Look-ups in named tables: a row name and a column name give one cell, copied from the table.

voz.tsv
	laboru	zuder	bifazip	taz	did	tiner
totuba	-6.7	17.0	1.4	49.2	-30.4	24.0
tuka	16.7	62.4	-29.0	7.4	-4.1	-14.6
zazipa	-14.1	65.9	-8.1	27.1	7.2	6.5
mivufip	-3.8	16.4	0.4	52.6	-3.8	50.4
fam	33.6	-45.8	-6.3	-39.7	-13.9	-50.4
ral	-12.6	51.5	-28.5	30.5	-3.7	27.8
tirigi	-16.0	27.4	65.8	-19.8	31.8	-6.2
mavor	32.2	-27.8	15.5	-17.3	20.7	-14.6
miziz	-18.5	65.6	-25.6	40.3	-32.6	9.5
turomu	-21.5	60.4	-4.7	52.5	-13.2	59.1
kidag	25.3	-21.4	33.8	-22.3	29.8	-26.5

miziz, taz: 40.3
mavor, bifazip: 15.5
mavor, did: 20.7
totuba, did: -30.4
tuka, bifazip: -29.0
tuka, laboru: 16.7
tirigi, laboru: -16.0
kidag, did: 29.8
mivufip, tiner: 50.4
kidag, laboru: 25.3
mavor, taz: -17.3
zazipa, zuder: 65.9
turomu, tiner: 59.1
turomu, taz: 52.5
kidag, zuder: -21.4
mivufip, laboru: -3.8
kidag, taz: -22.3
Row with the largest bifazip: tirigi

Table pides
         gezuki  fomibob  dem  migitu  siz  nizagi  zaf  bozi
gakivav      68       49   89      14   41      83   15    52
degib        88       19   50      63   43      82    4    75
tezepos      78       53   85      25   95      79   52    43

What is the nizagi of tezepos in pides? 79
What is the zaf of degib in pides? 4
What is the fomibob of degib in pides? 19
What is the siz of degib in pides? 43
What is the nizagi of degib in pides? 82
What is the migitu of gakivav in pides? 14
What is the fomibob of tezepos in pides? 53
What is the migitu of tezepos in pides? 25
What is the dem of tezepos in pides? 85
What is the zaf of gakivav in pides? 15
What is the bozi of gakivav in pides? 52
What is the fomibob of gakivav in pides? 49
What is the dem of gakivav in pides? 89
What is the bozi of tezepos in pides? 43
What is the zaf of tezepos in pides? 52
What is the gezuki of tezepos in pides? 78
What is the siz of tezepos in pides? 95
What is the gezuki of degib in pides? 88

lagusa:
cols = papen, vum, meb, fiv, gumo, botodi, tive, kof, tiv
limi: [125, 63, 91, 83, 132, 169, 204, 89, 140]
tozumom: [179, 77, 62, 73, 187, 233, 180, 79, 113]
laz: [182, 94, 117, 59, 146, 114, 94, 142, 131]

What is the papen of laz in lagusa? 182
What is the tiv of limi in lagusa? 140
What is the meb of laz in lagusa? 117
What is the meb of limi in lagusa? 91
What is the vum of limi in lagusa? 63
What is the tiv of laz in lagusa? 131
What is the tive of laz in lagusa? 94
What is the gumo of laz in lagusa? 146
What is the papen of limi in lagusa? 125
What is the gumo of limi in lagusa? 132
What is the papen of tozumom in lagusa? 179
What is the vum of laz in lagusa? 94
What is the kof of laz in lagusa? 142
What is the fiv of limi in lagusa? 83
What is the tive of limi in lagusa? 204
What is the fiv of tozumom in lagusa? 73
What is the kof of tozumom in lagusa? 79
What is the tiv of tozumom in lagusa? 113
What is the gumo of tozumom in lagusa? 187
Row with the largest tive: limi

gito
        bogin  gugad  refe  kib  tis  tuz  balova  zis
neda      178     94   105  124   78  111     214   90
vakavu    104    167   181  114  183  113     119  144
sasoz     201    143   217  161   81  222     101  144
gufi      124    174   178  119  148  122     112  124
neza      120    113    56  191  201  129     136  222
zikari    154    142   161  135  110  145     153  110
bapit      96    172   175  104  185  109     124  136
sim       120    105    73  194  216  144     118  249

What is the tis of zikari in gito? 110
What is the balova of neda in gito? 214
What is the bogin of sasoz in gito? 201
What is the balova of sasoz in gito? 101
What is the bogin of sim in gito? 120
What is the balova of bapit in gito? 124
What is the bogin of zikari in gito? 154
What is the tuz of gufi in gito? 122
What is the tuz of bapit in gito? 109
What is the tis of sasoz in gito? 81
What is the balova of vakavu in gito? 119
What is the tis of sim in gito? 216
What is the kib of vakavu in gito? 114

